Here is a tiny trained network, its code and every weight. The questions are about switching its units off for an input and a class, where a switched-off unit gives its printed mean instead of its output.

import numpy as np


def w(rows, s, z=0):
    codes = np.array(rows[::2]) - 128.0
    scale = np.full(codes.shape[1], s)
    scale[-1] = z or s
    return codes * scale


def norm(h):
    return h / np.sqrt((h * h).mean(-1, keepdims=True) + 1e-5)


def f(y):
    return y / 2 * (1 + np.tanh(0.7978845608 * (y + 0.044715 * y**3)))


def log_softmax(a):
    a = a - a.max(-1, keepdims=True)
    return a - np.log(np.exp(a).sum(-1, keepdims=True))


def net(x, mask):
    res = np.array(x, float).reshape(1, 6) / 4 @ E
    u = 0
    for l in range(2):
        y = f(norm(res) @ A[l][:, :-1].T + A[l][:, -1])
        res = res + np.where(mask[u : u + 3], y, B[l][:, -1]) @ B[l][:, :-1]
        u += 3
    return log_softmax(norm(res)[-1] @ U[:, :-1].T + U[:, -1])


A, B = {}, {}
E = w([
[70,57,100,37,121,150,128,154,65,62,119],'x0',
[125,140,137,101,129,137,106,140,114,143,131],'x1',
[111,128,131,148,126,134,126,125,119,126,115],'x2',
[113,48,126,118,36,54,50,185,142,168,109],'x3',
[115,126,128,146,131,136,112,149,106,128,151],'x4',
[2,213,71,82,166,38,136,105,185,152,158],'x5',
],0.007)
A[0] = w([
[66,208,54,132,69,122,137,133,46,59,140,150],'0.n0',
[137,162,98,154,239,65,148,117,3,110,146,146],'0.n1',
[152,170,83,155,117,89,34,104,224,157,106,2],'0.n2',
],0.0048,0.0013)
B[0] = w([
[127,109,47,85,144,88,181,139,125,107,161,243],'0.n0',
[149,157,193,94,129,137,147,56,161,229,75,218],'0.n1',
[58,136,123,229,102,162,126,254,47,124,217,252],'0.n2',
],0.0091,0.002)
A[1] = w([
[213,181,164,216,93,162,77,116,130,170,121,64],'1.n0',
[192,144,115,106,158,176,188,105,51,79,138,41],'1.n1',
[105,254,115,197,238,81,47,178,250,198,112,3],'1.n2',
],0.0066,0.0016)
B[1] = w([
[44,203,4,2,216,33,106,126,226,115,102,219],'1.n0',
[33,125,159,185,67,174,167,185,122,239,255,192],'1.n1',
[201,62,199,151,116,199,113,54,64,118,138,253],'1.n2',
],0.0092,0.0057)
U = w([
[98,228,92,60,191,133,213,98,202,159,134,148],'0',
[91,131,174,212,30,169,138,148,90,183,215,249],'1',
[98,160,59,104,110,4,49,173,164,82,103,155],'2',
[187,33,141,122,72,153,107,173,60,54,60,4],'3',
[206,169,213,167,136,177,146,19,77,112,108,66],'4',
],0.011,0.0013)

Each question gives the input, the list of numbers given to net, and the class t.
The units are the neurons (one row each of A and B). Each row of codes is followed by its name. A weight is (code - 128) times the scale printed after its matrix; where a second scale follows, it is the last column's (A, B and U).
mask holds one flag per neuron, layer by layer. A switched-off neuron (its flag False) gives its mean, the last column of its row in B, instead of its output. The means were averaged over made-up inputs and are rounded, as every weight is.
A unit's drop is (log p(t) with every unit on - log p(t) with that unit switched off) / (log p(t) with every unit on - log p(t) with every unit switched off).
The circuit of an input: a set's keep is (log p(t) with only the set's units on - log p(t) with every unit switched off) / (log p(t) with every unit on - log p(t) with every unit switched off). Starting from all 6 units, units are removed one at a time, each time the one whose removal leaves the highest keep (on an exact tie, the one counted first), for as long as the keep stays at least 0.8.
units of the circuit, in order: the units of the circuit, biggest drop first
unit that matters most: the unit with the biggest drop
top k neurons: the k neurons with the biggest drops, biggest first
top k neurons in layer l: the k neurons of layer l with the biggest drops, biggest first
drop of u: that unit's drop, to one decimal
input [0,-8,2,1,3,5], class 1: unit that matters most	1.n0
input [0,-7,-8,-7,6,8], class 4: units of the circuit, in order	1.n2, 1.n0
input [-6,1,3,-4,3,1], class 4: top 2 neurons	1.n2, 1.n1
input [-6,-7,-8,5,5,0], class 2: top 2 neurons in layer 1	1.n0, 1.n1
input [0,4,2,-8,8,7], class 4: top 2 neurons	1.n2, 1.n0
input [3,-1,4,1,7,1], class 2: top 2 neurons	1.n2, 1.n1
input [-2,-6,1,7,6,-7], class 2: top 2 neurons in layer 1	1.n0, 1.n2
input [0,1,-3,3,3,-7], class 2: units of the circuit, in order	1.n0, 1.n2
input [0,0,0,1,8,4], class 1: top 3 neurons	1.n0, 0.n0, 1.n2
input [8,-1,-1,-6,2,-1], class 1: top 2 neurons in layer 1	1.n1, 1.n0
input [-5,-7,1,-2,8,8], class 4: top 2 neurons in layer 1	1.n2, 1.n1
input [0,2,-1,2,2,6], class 1: top 2 neurons	1.n0, 1.n2
input [-1,1,7,4,7,-8], class 2: top 2 neurons	1.n0, 1.n2
input [0,6,4,-4,5,8], class 4: top neuron in layer 0	0.n1
input [-1,5,8,5,-5,-1], class 2: top 2 neurons in layer 1	1.n2, 1.n1
input [0,-1,-6,-6,6,1], class 4: top 3 neurons	0.n1, 1.n0, 0.n2
input [-1,-5,-1,-8,4,-6], class 0: top 2 neurons in layer 1	1.n0, 1.n2
input [-1,-3,0,3,6,7], class 1: top 2 neurons in layer 1	1.n0, 1.n2
input [-5,2,-3,0,2,-1], class 0: top 2 neurons	1.n0, 1.n2
input [-4,8,7,4,4,8], class 1: unit that matters most	0.n2
input [-7,1,-5,-1,2,5], class 4: top 2 neurons in layer 1	1.n2, 1.n1
input [-6,-1,-5,-6,-2,-6], class 0: drop of 1.n0	0.5
input [-5,3,-1,2,8,-4], class 2: drop of 1.n0	0.2
input [-6,4,8,3,0,-5], class 2: drop of 1.n0	0.3
input [-6,0,6,5,-5,-7], class 2: drop of 1.n0	0.3
